Below is a small trained network, with its code and all its weights. Each question gives an input and a class and asks what happens when units are switched off, that is, made to give their printed mean instead of their output.

import numpy as np


def w(rows, s, z=0):
    codes = np.array(rows[::2]) - 128.0
    scale = np.full(codes.shape[1], s)
    scale[-1] = z or s
    return codes * scale


def norm(h):
    return h / np.sqrt((h * h).mean(-1, keepdims=True) + 1e-5)


def f(y):
    return y / 2 * (1 + np.tanh(0.7978845608 * (y + 0.044715 * y**3)))


def log_softmax(a):
    a = a - a.max(-1, keepdims=True)
    return a - np.log(np.exp(a).sum(-1, keepdims=True))


def net(x, mask):
    res = np.array(x, float).reshape(1, 2) / 4 @ E
    u = 0
    for l in range(3):
        y = f(norm(res) @ A[l][:, :-1].T + A[l][:, -1])
        res = res + np.where(mask[u : u + 12], y, B[l][:, -1]) @ B[l][:, :-1]
        u += 12
    return log_softmax(norm(res)[-1] @ U[:, :-1].T + U[:, -1])


A, B = {}, {}
E = w([
[141,52,179,129,214],'x0',
[2,166,117,200,157],'x1',
],0.00097)
A[0] = w([
[3,144,70,254,170,155],'L0N1',
[86,91,113,157,114,84],'L0N2',
[125,148,153,137,101,1],'L0N3',
[35,101,148,143,141,137],'L0N4',
[149,78,117,37,130,192],'L0N5',
[124,60,120,58,91,181],'L0N6',
[185,42,133,51,53,71],'L0N7',
[133,99,134,173,71,44],'L0N8',
[146,91,219,142,191,149],'L0N9',
[87,127,125,137,192,208],'L0N10',
[173,98,246,135,222,188],'L0N11',
[237,119,142,70,125,191],'L0N12',
],0.0018,0.00077)
B[0] = w([
[188,56,203,210,52,253],'L0N1',
[150,90,185,136,130,111],'L0N2',
[136,129,182,20,197,73],'L0N3',
[163,135,219,125,46,155],'L0N4',
[130,93,87,240,58,193],'L0N5',
[96,124,140,241,119,173],'L0N6',
[116,123,231,242,128,174],'L0N7',
[138,122,118,101,176,91],'L0N8',
[124,249,18,98,83,183],'L0N9',
[110,57,110,155,9,182],'L0N10',
[106,174,2,111,77,234],'L0N11',
[21,80,183,223,41,236],'L0N12',
],0.00092,0.00082)
A[1] = w([
[36,172,161,104,176,46],'L1N1',
[194,102,134,29,112,2],'L1N2',
[157,123,237,156,149,43],'L1N3',
[90,144,153,156,121,214],'L1N4',
[48,162,112,140,177,181],'L1N5',
[124,122,214,153,83,87],'L1N6',
[115,118,134,156,88,137],'L1N7',
[227,163,231,6,134,143],'L1N8',
[119,100,182,137,100,135],'L1N9',
[122,35,197,116,224,112],'L1N10',
[145,124,174,217,112,141],'L1N11',
[120,201,127,102,71,58],'L1N12',
],0.0024,0.00038)
B[1] = w([
[136,94,178,199,65,85],'L1N1',
[109,79,192,202,90,126],'L1N2',
[84,188,126,129,64,130],'L1N3',
[188,58,100,96,102,199],'L1N4',
[225,63,157,128,80,156],'L1N5',
[81,130,79,106,134,194],'L1N6',
[115,105,107,81,141,211],'L1N7',
[10,101,131,184,79,143],'L1N8',
[117,153,70,131,127,185],'L1N9',
[204,248,112,129,168,210],'L1N10',
[77,127,72,88,108,254],'L1N11',
[197,143,108,119,209,155],'L1N12',
],0.0017,0.00061)
A[2] = w([
[53,93,165,214,98,100],'L2N1',
[113,207,72,101,116,115],'L2N2',
[201,172,148,142,62,203],'L2N3',
[125,103,253,144,222,65],'L2N4',
[141,102,191,145,230,87],'L2N5',
[61,149,183,222,124,160],'L2N6',
[117,187,116,152,103,145],'L2N7',
[110,198,132,142,61,166],'L2N8',
[118,177,106,171,138,254],'L2N9',
[132,115,193,208,106,124],'L2N10',
[166,205,138,142,91,190],'L2N11',
[125,93,67,87,148,74],'L2N12',
],0.0028,0.00074)
B[2] = w([
[203,80,164,176,124,232],'L2N1',
[144,184,68,91,127,206],'L2N2',
[115,116,125,197,193,254],'L2N3',
[95,193,49,73,125,87],'L2N4',
[172,198,66,128,190,104],'L2N5',
[172,59,152,99,85,188],'L2N6',
[151,128,126,84,182,180],'L2N7',
[154,141,126,103,200,243],'L2N8',
[188,115,134,79,139,232],'L2N9',
[138,102,138,135,82,165],'L2N10',
[165,110,125,165,251,191],'L2N11',
[108,124,134,70,59,165],'L2N12',
],0.0021,0.00064)
U = w([
[191,17,190,223,63,205],'0',
[188,225,40,124,226,200],'1',
[11,145,88,7,28,171],'2',
[55,204,255,110,138,5],'3',
[56,195,221,119,130,5],'4',
[58,198,217,122,126,2],'5',
],0.0081,0.0061)

Each question gives the input, the list of numbers given to net, and the class t.
The units are the neurons (one row each of A and B). Each row of codes is followed by its name. A weight is (code - 128) times the scale printed after its matrix; where a second scale follows, it is the last column's (A, B and U).
mask holds one flag per neuron, layer by layer. A switched-off neuron (its flag False) gives its mean, the last column of its row in B, instead of its output. The means were averaged over made-up inputs and are rounded, as every weight is.
A unit's drop is (log p(t) with every unit on - log p(t) with that unit switched off) / (log p(t) with every unit on - log p(t) with every unit switched off).
unit that matters most: the unit with the biggest drop
top k neurons: the k neurons with the biggest drops, biggest first
top k neurons in layer l: the k neurons of layer l with the biggest drops, biggest first
drop when u is switched off: that unit's drop, to one decimal
input [-5,7], class 0: unit that matters most	L1N10
input [7,5], class 1: top 4 neurons	[L1N10, L2N5, L1N8, L0N12]
input [0,1], class 2: top 2 neurons	[L0N1, L1N6]
input [-3,4], class 0: top 3 neurons	[L1N10, L1N1, L0N9]
input [2,-3], class 2: top 3 neurons in layer 0	[L0N12, L0N5, L0N11]
input [6,4], class 1: top 2 neurons	[L1N10, L1N8]
input [-8,8], class 0: top 3 neurons in layer 0	[L0N1, L0N9, L0N11]
input [-2,0], class 2: top 3 neurons	[L1N10, L0N9, L0N11]
input [-6,5], class 1: top 4 neurons	[L1N8, L0N12, L1N2, L1N12]
input [-1,-3], class 2: top 3 neurons in layer 0	[L0N12, L0N1, L0N7]
input [-1,2], class 2: top 2 neurons	[L0N1, L1N10]
input [-8,6], class 1: top 2 neurons in layer 1	[L1N2, L1N8]
input [2,0], class 2: top 2 neurons	[L1N10, L2N1]
input [4,2], class 1: top 2 neurons in layer 0	[L0N12, L0N5]
input [-1,4], class 0: unit that matters most	L1N1
input [-3,5], class 0: drop when L1N10 is switched off	0.3
input [1,-3], class 2: drop when L0N7 is switched off	0.1
input [-2,-2], class 2: drop when L1N10 is switched off	0.7
